Here is a tiny trained network, its code and every weight. The questions are about switching its units off for an input and a class, where a switched-off unit gives its printed mean instead of its output.

import numpy as np


def w(rows, s, z=0):
    codes = np.array(rows[::2]) - 128.0
    scale = np.full(codes.shape[1], s)
    scale[-1] = z or s
    return codes * scale


def f(y):
    return y / 2 * (1 + np.tanh(0.7978845608 * (y + 0.044715 * y**3)))


def log_softmax(a):
    a = a - a.max(-1, keepdims=True)
    return a - np.log(np.exp(a).sum(-1, keepdims=True))


def net(x, mask):
    res = np.array(x, float).reshape(1, 6) / 4 @ E
    y = f(res @ A[0][:, :-1].T + A[0][:, -1])
    res = res + np.where(mask, y, B[0][:, -1]) @ B[0][:, :-1]
    return log_softmax(res[-1] @ U[:, :-1].T + U[:, -1])


A, B = {}, {}
E = w([
[66,126,92,82,125,142,153,128,42,96,41,108],'x0',
[126,130,129,129,128,128,127,127,128,128,129,128],'x1',
[174,121,91,122,224,168,148,126,146,249,18,167],'x2',
[127,129,129,129,129,128,129,128,128,130,128,128],'x3',
[160,119,148,80,98,64,205,140,138,164,131,147],'x4',
[97,125,45,135,167,135,191,133,127,131,184,134],'x5',
],0.012)
A[0] = w([
[132,125,6,137,199,151,189,129,145,179,173,127,30],'n0',
[194,130,156,178,186,134,97,126,221,228,194,142,2],'n1',
[96,131,99,108,147,137,159,126,83,141,24,128,34],'n2',
[179,123,229,114,117,127,57,126,141,175,27,127,31],'n3',
[110,130,75,184,205,209,14,123,138,139,101,125,33],'n4',
[166,128,154,89,112,73,234,135,145,204,90,134,65],'n5',
[173,132,98,136,210,159,130,125,160,236,50,141,23],'n6',
],0.02,0.006)
B[0] = w([
[81,166,20,186,157,140,164,127,158,121,146,169,209],'n0',
[98,119,146,87,117,144,113,133,63,101,51,96,226],'n1',
[96,119,152,90,115,144,109,135,70,95,62,95,201],'n2',
[77,165,5,185,163,141,178,129,153,120,158,168,205],'n3',
[217,98,179,102,136,106,128,121,164,217,124,138,212],'n4',
[218,99,175,112,145,119,113,117,165,215,126,135,200],'n5',
[113,128,179,133,87,111,103,130,127,66,191,106,255],'n6',
],0.016,0.033)
U = w([
[72,137,203,147,66,121,126,114,124,43,254,116,175],'0',
[55,126,139,86,154,184,153,120,40,119,19,120,210],'1',
[62,166,71,170,179,163,197,110,150,140,139,192,2],'2',
[160,103,174,111,162,135,159,102,159,211,132,162,83],'3',
],0.0086,0.0026)

Each question gives the input, the list of numbers given to net, and the class t.
The units are the neurons (one row each of A and B). Each row of codes is followed by its name. A weight is (code - 128) times the scale printed after its matrix; where a second scale follows, it is the last column's (A, B and U).
mask holds one flag per neuron, in row order. A switched-off neuron (its flag False) gives its mean, the last column of its row in B, instead of its output. The means were averaged over made-up inputs and are rounded, as every weight is.
A unit's drop is (log p(t) with every unit on - log p(t) with that unit switched off) / (log p(t) with every unit on - log p(t) with every unit switched off).
The circuit of an input: a set's keep is (log p(t) with only the set's units on - log p(t) with every unit switched off) / (log p(t) with every unit on - log p(t) with every unit switched off). Starting from all 7 units, units are removed one at a time, each time the one whose removal leaves the highest keep (on an exact tie, the one counted first), for as long as the keep stays at least 0.8.
units of the circuit, in order: the units of the circuit, biggest drop first
top k neurons: the k neurons with the biggest drops, biggest first
drop of u: that unit's drop, to one decimal
input [-8,-4,-5,0,2,0], class 1: top 2 neurons => (n6, n1)
input [0,-2,2,4,-1,2], class 0: top 2 neurons => (n3, n5)
input [4,8,-7,-1,5,8], class 2: units of the circuit, in order => (n6)
input [2,-7,5,-4,5,5], class 0: top 2 neurons => (n6, n3)
input [6,3,-1,1,8,-5], class 3: top 2 neurons => (n5, n1)
input [-4,-5,5,-3,-1,4], class 0: top 3 neurons => (n6, n3, n2)
input [-4,-7,-5,2,6,-8], class 2: top 2 neurons => (n6, n3)
input [4,4,-4,3,-5,-4], class 3: units of the circuit, in order => (n6, n1, n0)
input [-8,-3,-5,2,-7,-8], class 1: top 4 neurons => (n1, n0, n6, n5)
input [-1,1,8,5,7,6], class 0: top 2 neurons => (n6, n4)
input [-6,-5,7,-4,4,6], class 0: top 3 neurons => (n6, n3, n2)
input [3,3,7,1,7,2], class 0: top 2 neurons => (n6, n4)
input [-5,-6,2,5,3,-1], class 1: top 2 neurons => (n1, n4)
input [4,8,-1,7,-1,6], class 2: top 3 neurons => (n1, n0, n6)
input [-3,1,-2,-7,6,5], class 3: units of the circuit, in order => (n5)
input [2,4,0,-2,-7,-5], class 3: drop of n0 => 0.4
input [-8,5,1,-4,1,-3], class 1: drop of n1 => 1.6
input [-3,-6,-1,-3,4,1], class 3: drop of n5 => 0.3
